(in the rows, 128 means zero)
Each name stands for a flat space through zero: a line, a plane or more. A row that begins with a name and a colon came from that space; any other row is followed by the name of the space it lies nearest, among the names in its block.
dc_tg: [146 133 120 176  98  80 103 112 116 143 153  85 107 157 158 116 126 132
 143 124 167 168]
th_hd: [101 110 174 149 133 123 154 109 150 100 173 118 108 162  58 126  87 154
  78 126 130 141]
nj_jf: [145 146 147 184  85 121  90  92 116 105 168  87 105 208  92 111  60 162
  97 139 161 154]
nc_mb: [153 136 116 140 100 166 121 122 121 136  80 128 132 119 148 127 125 102
 150 129 144 122]
nc_mb: [142 123 149 191  89 189 110  98 121 119 120  88 125 198  93  97 122  46
 143 151 201 158]
nj_jf: [ 98 106 163 122 151  49 124 117 147 115 147  96 127  76 111 152 143 118
 104 121 115 143]
jh_lf: [168 130 160 143 123 156 119 120 111  66  39 111 139  77 143 195 147 106
 189 125 114 111]
th_hd: [ 94 156 168 141 165 137 133 151 138 110 113 129 130 115 117 129 167 135
 119 108 158 112]
th_hd: [164 133 123 191  92  62  72 104  98 128 140  53 115 153 176 131 150  97
 179 134 178 181]
qd_ms: [125 119 151 188  77 141 125  91 150 151 111  87 111 137 104  97 103  70
 102 123 198 161]
dc_tg: [133 111 143 141 137 124 134 125 124 110 122 110 129 126 129 145 158  95
 161 132 135 142]
nc_mb: [154 114 112 147 116 162 128 125 109 128 122 118 132 167 142 121 154  76
 182 146 150 146]
dc_tg: [178 133  84 155  64 137 121 112 117 168  92 123 114 124 183 119  98 131
 153 120 145 142]
nj_jf: [158 145 113 158  86 158 105 115 115 140  97 115 125 146 148 114 111 112
 143 131 161 134]
dc_tg: [130  85 176 108 157 136 163 116 134  55 118 130 133 103  75 192 121 126
 141 137  68 118]
jh_lf: [126 142 157 169  97  83 122 101 142 119 154 103  94 139 105 129  59 202
  71 107 139 144]
qd_ms: [114 133 128 134 154  54 117 139 119 125 194 111 115 152 141 128 145 175
 126 122 124 149]
jh_lf: [192  91  80 133  67 123 156 103 123 156  92 133 110  96 181 153  89 134
 169 122  96 146]
th_hd: [140 119 106  98 141 149 148 148 125 139  79 154 144  77 168 147 169 101
 172 123 106 110]
nj_jf: [142 119 132 103 147 168 109 130 106  88 110 130 157 139 111 150 151  80
 167 160 103 112]
qd_ms: [153 133 169 119  89 165 104  89 137  75  39 121 139  60  84 179  52 130
  93 132  90  90]
jh_lf: [100 141 186 165 171  86  76 127 110  73 168  64 138 169  97 134 188  85
 145 145 173 153]
dc_tg: [119 117 150 128 155 161 133 138 127 109  90 121 149 107 125 141 192  51
 170 136 146 123]
nc_mb: [151 107 108 152  63  88 149  93 150 172 125 118  94  99 147 123  58 162
  95 106 127 155]
qd_ms: [150 151 113 155 100 133  93 121 110 136 125 110 125 160 148 111 118 128
 139 134 158 137]
th_hd: [134 116 117 152 105  84 113 112 128 155 143  94 119 126 150 115 135  98
 135 129 155 162]
nc_mb: [ 87 159 133 110 184 130  94 162 114 123 169 131 152 169 117  97 187 110
 126 144 150 116]
dc_tg: [129 117 136 105 134 167 162 128 136 105 125 163 126 132  93 144  90 166
 109 128  86 104]
dc_tg: [ 96 112 102  79 182  85 156 162 132 150 195 161 132 132 139 119 165 158
 125 127  89 127]
dc_tg: [148 126 100 107 111 191 156 135 130 146  84 170 133 114 141 126 110 130
 138 125 110 103]
th_hd: [138 114 119 142  97 117 140 114 143 159  97 119 119  87 152 126 122 105
 129 114 143 141]
qd_ms: [105 120 106 137 122  99 105 127 136 187 149 101 137 129 148  78 173  44
 127 138 182 160]
qd_ms: [138  84 116 163  68 114 140  87 151 180 120  93 113 113 131 101 109  49
 121 130 170 175]
nj_jf: [115 115  84  53 203 121 145 180 105 130 177 176 156 143 156 133 202 133
 178 148  68 109]
nj_jf: [140 138  94 132 123 136 160 151 128 165 113 156 115 118 182 119 145 160
 152 102 136 126]
nc_mb: [122 156 140 134 107 122 118 122 145 138  91 131 121  83 130 129  91 165
  82 104 135 109]
th_hd: [ 86 131 147  87 171 163 153 144 142 106 171 171 136 161  60 116 104 169
  73 136  94  96]
nc_mb: [105 125  83  56 197 130 113 175 102 141 178 161 169 157 145 109 208  89
 167 163  95 112]
nj_jf: [126 138  83 101 145 156 155 162 122 162 147 177 129 155 158 103 144 161
 140 123 117 114]
nj_jf: [130 133 138 148 104 134 124 114 137 134 110 117 121 120 121 122 106 124
 110 121 148 132]
jh_lf: [161 150 126 140  88 136 103 110 119 114  93 124 121 118 135 145  72 170
 117 124 117 115]
qd_ms: [107 118 127 141 133  36 103 120 132 152 186  86 119 128 139 112 147 117
 113 128 147 167]
jh_lf: [152 182 128 134 103 151  47 117  98 100 103 111 145 154 123 125  91 142
 115 149 136 103]
nc_mb: [125 152 135 171 127  86 124 135 125 135 149 107 104 145 157 121 141 171
 131 103 166 149]
qd_ms: [161  92  85 107  98 151 153 118 128 158 101 147 131 106 155 132 117  94
 158 137 101 133]
jh_lf: [ 98  68 153 162 117 118 195 104 172 158 156 111 102 128  90 106 130  72
 106 116 165 175]
nj_jf: [150 143  87 143 124 107 136 148 108 154 155 138 110 162 187 117 143 179
 164 114 136 143]
qd_ms: [131 108 118 133 104 107 121 110 136 154 125 109 128 109 135 118 124  86
 124 133 139 148]
dc_tg: [ 95 105 140 117 189  82 142 152 126 118 181 117 135 138 129 133 207 100
 159 133 127 148]
nc_mb: [131  79 100 124 142  59 162 128 123 145 215 122 108 165 144 128 141 147
 153 134 101 173]
jh_lf: [124 134 116 108 157 131 110 148 110 123 136 131 148 138 142 126 174 102
 158 143 124 121]
th_hd: [ 93 113 151 142 117 128 183 125 183 175  79 136 113  42 128 116 135 100
  87  86 163 130]
jh_lf: [106 147 145 117 151 137 130 142 134 117 127 142 132 123 112 127 131 151
 105 120 126 108]
th_hd: [115 131 162 154 159 110 132 140 126 103 121 104 127 118 135 146 186 108
 160 116 155 139]
[112 119 131 119 154  88 154 142 137 131 153 136 118 111 137 139 145 162
 126 111 111 133]	nj_jf
[137 121 110 141 109 119  94 113 114 145 156 100 133 170 129 101 131  79
 138 154 153 155]	jh_lf
[146 116  97 113 130 113 133 137 115 141 134 136 130 124 164 136 146 129
 163 132 107 134]	jh_lf
[152 150 121  75 135 126  82 131 106  88  86 142 156  80 136 175 105 160
 131 143  59  82]	qd_ms
[165 132 151 177  77 112  57  82 108 100  88  54 134 124 128 145 114  61
 150 149 166 154]	nj_jf
[115 138 183 147 146 176 118 122 128  71 108 114 139 149  72 141 134 100
 124 138 147 114]	nc_mb
[129 213 145 181  51 157  33  95 132 150  75  91 127 135 112  75  47 135
  41 122 213 111]	dc_tg
[168 128  92 114  94 252 167 136 128 152  28 182 141 103 155 126 121  90
 167 126 126  92]	dc_tg
[116 140 137 128 135 164 134 134 133 123 124 142 131 144 107 116 123 131
 113 128 138 114]	dc_tg
[120 131 152 127 137 169 132 129 133 105 101 133 138 124 101 135 133 106
 126 132 133 112]	dc_tg
[154 135 125 155 119 130 131 128 110 111 135 122 113 163 146 139 123 163
 158 123 132 138]	nj_jf
[ 53 156 149  91 186 146 142 164 156 142 160 168 141 131  82  88 146 148
  56 118 137  93]	th_hd
[108 109  95  47 185 124 130 160 118 132 164 167 162 124 128 129 170 110
 142 156  67 106]	nc_mb
[ 66 174 155 106 212 118  70 170 109  99 188 119 162 182  97  98 205 109
 116 151 155 111]	jh_lf
[174 134 107 202  74 174 130 117 110 154  91 103 110 173 176 105 146  82
 192 123 205 163]	dc_tg
[113 118 126 100 157 136 126 138 123 118 151 138 144 144 109 125 149 106
 132 147 111 122]	nc_mb
[123 125 105 114 132 113 136 137 129 151 155 142 125 137 140 114 126 147
 121 127 118 131]	jh_lf
[116 129 138 116 147 101 124 133 129 115 143 126 130 118 122 140 133 147
 119 126 111 124]	qd_ms
[105 111 131 105 157 123 144 137 134 126 162 140 134 139 105 123 142 121
 120 137 111 128]	th_hd
[160 121 115 121 107 162 152 128 130 132  56 148 130  73 161 157 126 121
 160 115 110 111]	th_hd
[159 117 146 145  99 149 153 105 131  93 104 133 109 125 109 163  68 175
 124 119 101 123]	qd_ms
[133 159 119 126 100 162  97 124 131 150  74 132 141  99 139 110 112 106
 108 127 151 106]	dc_tg
[133 125 158 170 101 142  91  96 124 110 120  78 132 156  95 117 122  59
 127 149 175 151]	jh_lf
[150 156  73  74 124 133 142 155 121 154 112 194 126  97 176 137  86 235
 115 109  63  84]	jh_lf
[131 121 159 122 126 143 125 113 133  90  98 123 135 102  95 158 105 123
 117 133 106 113]	dc_tg
[140  76 114 125 120 109 191 119 143 142 151 142 106 121 132 143 114 142
 142 119  96 152]	qd_ms
[109 141 108  75 141 145 133 145 139 148 124 173 142 103 121 116 106 160
  86 126  92  91]	dc_tg
[164 133 161 182  63 126  44  69 113  97  72  44 138 119 111 141 100  37
 136 156 175 152]	nj_jf
[129  63 140 115 145 121 186 119 142 111 141 132 123 112 107 160 142  97
 155 133  91 147]	th_hd

Each name stands for a flat space through zero: a line, a plane or more. A row that begins with a name and a colon came from that space; any other row is followed by the name of the space it lies nearest, among the names in its block.
nq-qh: [145 162  70 114 117 139 123 150 150 123 136 168 163 116  98 128 100  95
 127 175 153 126]
rc-jl: [120  90 120 125 108 108 138 124 102  88 139 119  93 113 128 129 136 113
 135 119 136 118]
zz-qm: [119 128  76 114  82 119 136 106 150 138 195 131 148  57 133 100 131  93
 154 142 179 122]
mt-ch: [121 138 116 147 119 108 113 120 149 140 145 107 131 126 154 128 153 116
 172 134  84 122]
nq-qh: [120 187 124 144 120 139 152 153 130 234 129 132 146  72 168 137 105 117
  93 168 114  74]
pj-cc: [133 101  84  91  96 129 135 118 148  72 157 142 130 136  68 108 126 120
 117 122 166 136]
mt-ch: [123 134 134 118 124 121 142 141  85 145 103 134 109 125 141 130 146 145
 111 127 144 124]
nq-qh: [147 166 124 152  57 144 183 125 121 190 115 162 109  80 142 111 135 131
 136 167 118  90]
mt-ch: [127 106  99  87 122 184 128 138 143 134 140 147 152 130  80 111 119 123
 102 146 183 127]
mt-ch: [122 101 125 129 102 134 132 129 149 116 164 131 104 105 141 109 121 107
 137 127  89  96]
mt-ch: [148 129  87 159  96 115 127 103 158 103 109 115 141 147 108 151 106  76
 159 150  87 137]
zz-qm: [121 119 115 147 122 129 127 135 101 138 105 112 121 118 143 149 143  98
 153 148 124 119]
pj-cc: [113 143 111 159 118 119 163 146 110 141 149 109 122  69 103 162 134 112
 128 168 176  70]
pj-cc: [158 142 115 136  82 139 153 122 175  97 153 176 124 115  92 101 100 122
 134 143 108 112]
nq-qh: [111 101 104 106 100 164 141 136 150 123 104 122 150 126  85 127  92  62
  62  96 121 110]
zz-qm: [107 129 100 118 151 126  89 169 128 109 168 141 135  97 153 120 150  94
 172 147 131 115]
rc-jl: [168 150 177 125 114 130 132  95 134 168 125 178 109 132 198  79 104 181
 134 118  82 166]
rc-jl: [128 157 125 170 151 113 111 149 141 121 133 114 127 144 127 156 164 136
 189 167  90 106]
rc-jl: [105 135 114 154 125 133 153 167 129 128 108  95 122 133  74 174 141 106
 102 149 111  58]
rc-jl: [119 136 123 142 129  98 114 140 119 118 140 119 108 128 156 130 169 131
 174 136  93 116]
nq-qh: [122 184  83 111 151 131 120 165 134 170 141 136 168 126 103 144 141 142
 117 184 169 108]
nq-qh: [159 135  82 105 100 148 114 105 170 114 179 173 153 122 108  86 134 139
 186 170 168 163]
sf-jc: [134 124 120 142 108 161 151 109 143 146 159 127 140  96  93 123 142 141
 157 163 192 118]
rc-jl: [135 122 171 112 107 169 136 140 130 182  92 158  97 154 176  88 127 153
  99 111  38 114]
mt-ch: [105  86 128 107 107 200 126 153 125 183 147 140 115  84 163  92 145 102
 137 145 121  90]
zz-qm: [ 83 124 163 159 149 115 136 136 165 121 138  63 138 124  99 156 134 107
  89  66  88  79]
sf-jc: [139 173 108 151  87  57 166 120 134 122  94 109 110 157 111 159 115 127
  89 123  57  99]
sf-jc: [131 115  75 130  74 144 104 124 160 149 144 144 134  94 187  98 118  41
 186 155  55 121]
nq-qh: [109 135 142 143 172 153 104 141 133 133  92 103 171 146 110 153 138 103
 128 105 141 146]
zz-qm: [125 142 169  85 184 162 118 160 105 168  91 154 144 156 138 121  95 167
  41 104 146 144]
sf-jc: [130 167 167 132 179 113  90 166 106 110 110 167 124 145 173 115 160 157
 164 110 102 156]
nq-qh: [141  74 105 113 115 108 132  85 137  82 158 104 112 144 104 135  85 125
 111 131 143 141]
mt-ch: [103  70  83  55  72 205 123 128 133 166  98 130 148 145 112  79 159  82
  98  99 137 142]
nq-qh: [151 116 170 140  88 248 149  93 153 180  67 165 165 134 100  83 151 129
 158 107 160 178]
rc-jl: [152 161 133  94 151 132 122 142 120 153 158 181 126 128 146 100 119 196
 120 166 162 141]
pj-cc: [109 124 135 167 129  92 143 126  75 167 119  71  92 109 167 171 169 139
 158 159 123  93]
rc-jl: [144 139 145 153 150 154 142 136 157 125 129 134 138 135  87 152  80 135
 101 154 127 103]
sf-jc: [144 160 140 154 137 101 128 124 132 120 139 136 120 133 136 134 142 161
 165 147 116 132]
sf-jc: [126 132 126 109 141  85 116 119 142 119 119 106 129 169 138 138  92 129
  73  94  73 136]
rc-jl: [130 176 107 163 149  80 127 142 125 112 156 115 133 117 111 164 157 149
 174 175 153 110]
mt-ch: [108 137 177 111 171 129 135 170  75 156 138 141  96 105 158 123 150 189
  95 124 162 100]
nq-qh: [158 151 117 145  62 152 172 104 138 184 135 163 121  83 141 104 115 132
 145 174 132 111]
pj-cc: [141 121 130 123  84 167 139 103 164 117 117 163 153 110 113  87 105  88
 125  87 130 158]
mt-ch: [136 127 136 121 133 170 131 149  93 145  90 160 128 122 132 124 130 126
 127 145 161 138]
zz-qm: [146 115 145 119 142 153 120 132 106 146 111 152 114 137 159 121 106 141
 126 150 123 141]
rc-jl: [112  76 178 102 113 162 147 135 117 125 108 138  91 127 140  97 108 124
  60  62  93 110]
pj-cc: [169 137 137 134 117 108 133  67 103 146  88 130 131 162 151 129 120 166
 150 134 149 203]
rc-jl: [128 137 140  96 130 148 148 158 116 156 130 157 112 125 122 113 112 163
  65 136 134  96]
pj-cc: [140 122 148 145 183  96 131 127  83 119 167 114 100 107 140 168 100 180
 130 182 193 117]
rc-jl: [102 135  79 127 113  85 139 140 117 114 146  96 132  98 107 156 135  90
 113 135 153  95]
pj-cc: [ 90 147  73 120  70 138 146 151 171 162 134 104 154 107  93 121 164  69
 110 119  92  69]
nq-qh: [111 152 120 142  89 153 160 139 128 168  97 118 140 116  95 129 183 121
 132 126 139 100]
sf-jc: [128 137 123  81 121 100 126 101 150 143 111 117 150 172 130 112  89 137
  43  69  97 161]
zz-qm: [165 109 168 130 153 155 118 124 121 120 125 167  97 154 154 115  95 172
 140 155 106 146]
mt-ch: [ 97 108  98  89  99 142 117 131 131 167 126 103 134 141 141 105 178 115
 125 110 106 122]
mt-ch: [115 142 135 147 166  90 129 143 119 134 128  84 120 145 123 176 118 145
  98 141 108  94]
mt-ch: [112 106 162 155 134 122 147  84 137 175 127  64 137 102 152 155  75 106
  77  93 118 117]
pj-cc: [ 97 115 133 120 148 152 122 155  83 100  74 119 149 133  87 141 183 104
 129  84 201 153]
sf-jc: [137  94 121  52 153 167  86 145 125 149 157 171 119 154 172  79 108 161
 108 148 122 151]
nq-qh: [117 147 171 161 157  65 147 148  63 140 104  95  72 131 170 173 143 172
 110 132  97  91]
zz-qm: [155 156 130 153 131 106 138 128 125  95 127 150 118 136 108 141 126 152
 156 156 137 133]
pj-cc: [115 180 129 154 133 146 144 151 133 181 107 127 166  91 119 148 126 103
 111 137 146 101]
pj-cc: [ 63 149 100 134 153 117 124 182 117 211 145  62 147  76 156 173 141  79
  86 149 115  40]
zz-qm: [122 131 112  79 156 156  97 163 109 158 148 171 145  99 170  99 112 121
 115 147 166 140]
sf-jc: [120 151  91 175  96 139 126 149 135  99 110 138 151  89 105 139 178  51
 215 144 135 119]
sf-jc: [122 161 129  94 143 101 109 122 166 141 122 126 163 166 136 112 104 136
  68  73  83 154]
sf-jc: [112 111 125 157 156 130 119 167  88  63  99 119 118 127  90 168 163  94
 166 135 164 118]
sf-jc: [112 136 113 147  97 195 149 149 125 140 118 149 160  69  79 118 184  88
 176 140 213 116]
zz-qm: [117 128 171  92 148 166 126 136  83 176 132 157 126 107 159  85 182 194
 133 110 206 157]
zz-qm: [113 170 139 150 190 125 126 186  85 143  90 127 146 110 122 183 108 112
  91 151 164 101]
pj-cc: [103 144 146 130 166 142 114 144 114 171 106 106 159 119 144 143 138 119
 110 109 149 132]
zz-qm: [119  90 132 120 150 142 111 123 151  93 138 101 131 168  91 136 132 134
 125 113 123 132]
[118  94 110  96 114 140 126 157  79 108  77 142 105 142 132 127 130  91
  99 115 122 129]	sf-jc
[124 130 111 122 136  94 122 111 123 169 149  89 122 138 160 145 124 151
 120 156 113 119]	pj-cc
[145 140  96 135 102 128 163 138 113 130  94 139 125 122  93 158  80  99
  82 165 140 102]	nq-qh
[100 136 120  95 160 136  96 133 145 139 139 117 182 122 126 116 130 108
 103  83 166 158]	rc-jl
[114 177 114 169 177  35  88 116 133 140 217  75 134 100 186 157 183 170
 230 175 133 124]	nq-qh
[133 177 168 159 147 147 126 127 133 194  86 133 159 124 164 133 124 132
 129 119 105 143]	pj-cc
[128 100 131 100 131 174 117 114 165 116 142 141 158 134  99 100 105 116
 108  99 154 154]	mt-ch
[116 108  67  71 109 152 107 135  94 164 107 134 151 125 147 111 147  92
 126 144 174 158]	zz-qm
[141 151 105 116 122  87 124 112 152  80 151 137 140 153  91 120 140 153
 139 118 143 155]	mt-ch
[149 181  96 134  90  75 147 119 102 166 132 143 110 116 165 126 158 163
 162 178 123 126]	rc-jl
[111 152 128 183 111 102 145 114 149 135  99  76 148 122 112 167 137  82
 134 103  89 108]	rc-jl
[172 138 137 131  98 132 150 104  97 152  86 165 104 144 155 118 111 158
 135 158 122 158]	zz-qm
[114 110 136 130 111 118 141 114 121 123 132 100 109 137 116 126 171 149
 138 109 130 121]	nq-qh
[124 175 141 161 145 107 134 167  91 144  91 139 121 108 155 156 137 117
 133 142 113 106]	zz-qm
[ 89 135 137 101 204 110  90 169 119 141 137  91 145 152 138 153 132 143
  79 108 126 114]	nq-qh
[140 125 168  73 152 158 101 140 125 143 137 186 116 156 172  65 136 192
 116 104 114 165]	zz-qm
[130  88 163 101 176 168 121 133 114 149 175 132 106 127 135 119 112 196
 109 161 178 117]	sf-jc
[109 118 150 140 146 148 123 128 132 144 101 100 147 130 128 143 120 101
 108  96 119 129]	nq-qh
[135 144  77 157 104  89 127  91 175  81 137  93 167 141  70 155 130  88
 164 128 136 148]	sf-jc
[134 162 170 153 169 116 101 182  85 109 103 170  92 141 178 125 185 164
 195 143  87 129]	zz-qm
[141 200 177 147 127  75 184 155 123 156 163 162  81  87 147 128  93 202
  62 140  95  54]	rc-jl
[127 125 122 154 147 154 118 100 153 152 118  92 178 125 110 157 101  94
 135 136 158 148]	nq-qh
[127  92 105 136 111 111 147  78 147 145 161  71 130 110 122 155  70 104
  94 142 137 112]	nq-qh
[133 171 165 183 191  94 148 129 104 167 146  93 130  94 137 194  85 170
 106 176 173  95]	mt-ch
[103 100 148 123 147 170 114 138 148 167 157 110 133 106 152 117 124 118
 120 124 113 100]	mt-ch
[151 174 175 112 163 141 108 166  79 103 117 226 118 120 157  79 186 198
 187 124 187 183]	mt-ch
[142 148 186 135 106 140 167 148  53 176  81 180  70 102 188 103 158 180
 127 131 124 117]	sf-jc
[134 173 148 157 133 102 146 141 139 138 124 140 127 105 141 143  86 120
  96 125  91  98]	zz-qm
[126 133 143 136 109 138 155 110 103 167 134 129 125  84 141 119 147 146
 137 132 184 130]	zz-qm

Rows lie near named flat spaces through zero. A row that begins with a name and a colon came from that space; any other row is followed by the name of its block's space that it lies nearest.
zj-zc: [138 138 136 121 126 147 119 128  94 111 118 117 124  88 145 154 171 139
 112 105 131 118]
fh-zs: [136  58 140 166 173 120 126 161  56 171 123 156 152 120 165 126 100 117
 173 181 139 152]
ht-hl: [125 136 126 156 162  82 130 137 140 136 127 145 156 155 112 115 117 114
 129 173 112 146]
fh-zs: [107  53 138 105 113 154 126 120 130 162 159 138  93 138 135 128  64 120
 202 108 134 132]
zj-zc: [112 196  94 100  66 173 134  99 167 105 158 110 117 110 112  70 139 141
 100 120 172  99]
ht-hl: [142 156 158 105 160  63 160 155 127 121 134 165 190 162 107 101 126 140
 126 187 121 160]
bs-hj: [165 147 113 123  83 134 129 129 128  87 131 120 153 128 122  43 125 142
  94 156 153 122]
fh-zs: [126 115 150  97 178  84 155 138 148 142 144 155 149 145 118 150 125 119
 156 153 113 151]
ht-hl: [110 138 119 145 119 121 119 118 138 124 140 134 133 139 117  95 111 126
 144 137 135 134]
zj-zc: [ 84 166 119 157 119 102 140 134 171 178 132 149 134 209  90 107  58 119
 127 166 117 135]
ht-hl: [ 97 166 144  90 112 142 114 101 133 106 155 122 105  95 114 159 162 140
 144  78 122 119]
zj-zc: [129 170 111 163 142 120 175 156 137 132  58 133 169 171 151 121 146 159
  88 121 165 142]
fh-zs: [143 111 200  50 153  58 138 135 138 101 156 156 145 152  90 160 124 136
 164 120  69 160]
ht-hl: [ 60 176 142 160 138 138  61  93  81 119 152 123  97  61 120 194 185 124
 162  78 102 121]
bs-hj: [153 105 139 119 131  80 137 132 158 102 130 139 153 171 106  82  97 127
 139 148 111 152]
fh-zs: [152  91  58 186  97 207 132 135 119 162  96  95 105 114 177  87 106 114
  86 148 185  92]
zj-zc: [133 130 121 115  97 152 119 120 116 117 152 124 125 106 129  89 123 132
 131 138 148 117]
zj-zc: [ 76 187 100 193 153 126 151 152 123 205 111 153 154 170 130 126 100 122
 111 192 156 131]
bs-hj: [ 91 151 126 137 110 146 107 120 107 159 166 139 117 117 115 116 103 119
 146 157 133 118]
fh-zs: [120 149  97 136 152 129 155 127 168 146 124 127 134 134 131 129 139 116
 110 149 147 122]
bs-hj: [ 83 165  87 185 122 171  67  96  87 146 179 118 104  47 130 113 153  95
 135 168 146  98]
bs-hj: [113 188 162 107 130 106 151 150 114 139 112 147 152 158 113 158 137 155
 105 129 117 137]
zj-zc: [155  97 112 176 171 120 172 172  91 142  67 147 187 145 184  95 133 147
 127 164 183 157]
zj-zc: [112 127 119 123  94 139 114 117 135 145 176 137 120 137 105  74  75 115
 148 169 135 121]
bs-hj: [141  94 136 128 115 144 124 132 118 125 104 116 109 133 142 148 120 135
 129  90 120 125]
ht-hl: [ 70 200 125 126 113 103 109  91 173 107 171 138 128 138  80 102 129 128
 153 119 121 134]
ht-hl: [128 136 114 149 114 117 136 135 139 133 127 138 150 163 119  70  92 130
 125 164 144 136]
bs-hj: [175 108 107 147 160 107 129 123 150  73  90 105 144 106 147 126 186 124
 101 108 126 134]
ht-hl: [102 167 144 102 147  75 133 112 169 105 163 150 151 144  88 112 134 127
 157 139 112 150]
zj-zc: [100 175 106 177 119 153 140 152  82 179 120 147 157 138 144  88 106 138
 111 192 177 124]
bs-hj: [154  96 132 134  92 127 111 128 121 104 123 120 126 146 123  85  95 133
 129 123 119 131]
ht-hl: [120  76 105 156 143 130 106 105 156 128 135 116 101 121 132 130 114 101
 163 110 119 129]
fh-zs: [156  74 106 161  88 164 113 138 108 147 114 112 109 142 144  88  73 118
 114 146 137 112]
fh-zs: [ 95 149  93 161 126 166 125 115 126 144 124 120 117 103 149 127 145 127
 132 116 166 116]
fh-zs: [127 156 132 179 136 113 101 139  75 119 109 133 153 116 133 120 149 134
 112 150 122 136]
bs-hj: [115 215 131 132  56 180 110 136  61 130 132 122 131 103 126  99 139 160
  75 142 157  98]
[135 216  82 140 211  80 193 141 207 139 105 134 181 140 120 142 199 108
  50 197 145 129]	fh-zs
[140  91 178 123 156  40 132 144 152 114 110 153 152 208  93 139  83 130
 159 122  64 173]	bs-hj
[ 87 225 115  98  49 163 111  93 168 119 169 110  95 129  80 105 121 136
  92 109 130  91]	zj-zc
[116 143 167 126 109  97 118 142 108 135 129 148 139 174  99 125  87 142
 136 135  95 144]	bs-hj
[134 109 127 149 155 104 127 135 127 134 123 136 141 137 129 125 121 116
 136 152 118 141]	ht-hl
[139 216  98 100  94 189 165 135 114 119 121 113 146  80 153 101 191 158
  54 142 200  94]	bs-hj
[ 95 165 124 137 108 134 110 109 131 121 145 128 121 123 113 116 130 132
 139 116 132 125]	ht-hl
[108 114 137 151 143 117 102 122 115 141 133 131 114 126 122 157 120 115
 151 121 102 133]	bs-hj
[147 114 127 124 151 144 127 130  98 111 116 118 129  76 159 155 182 132
 124 112 140 124]	zj-zc
[194  58 163  99 144 103 141 163  94 124 118 137 148 138 140 127 109 127
 123 161 104 142]	fh-zs
[ 95  78 110 149  89 182 106 112 117 163 145 123  85 127 144 110  69 121
 180 104 152 117]	fh-zs
[ 78 124  90 163 103 154 118 106 170 171 148 127  96 160 115 101  65 107
 157 130 143 118]	fh-zs
[185 104 162 106 107 125 131 145  90  61  72 112 143 122 153 134 166 172
 105  62 123 139]	zj-zc
[171 174  78 149 132 131 158 139 173 119  90 102 146 136 132 108 163 118
  28 166 144 104]	fh-zs
[137 119 140 104  85 109 118 118 175 119 145 122 107 181  83 105  69 120
 122 122  88 124]	fh-zs
[187  55  97 124  98 189 157 149 137 152  85  95  98 140 170 125  96 124
  83 117 153  99]	ht-hl
[131  81 144 105 151 122  95 109 124 126 170 123  95  86 119 171 136  97
 162 122  87 123]	zj-zc
[142 117 126 133 197  88 164 154 134 156 122 152 167 139 138 139 137 112
 126 191 131 148]	fh-zs
[117 117 129 183 147 132  95 135  69 143 114 130 128 103 147 150 139 121
 137 137 120 131]	ht-hl
[ 92 127 171 110 151 100 115 123 100 125 153 155 135 118 118 157 134 138
 191 109 110 154]	fh-zs
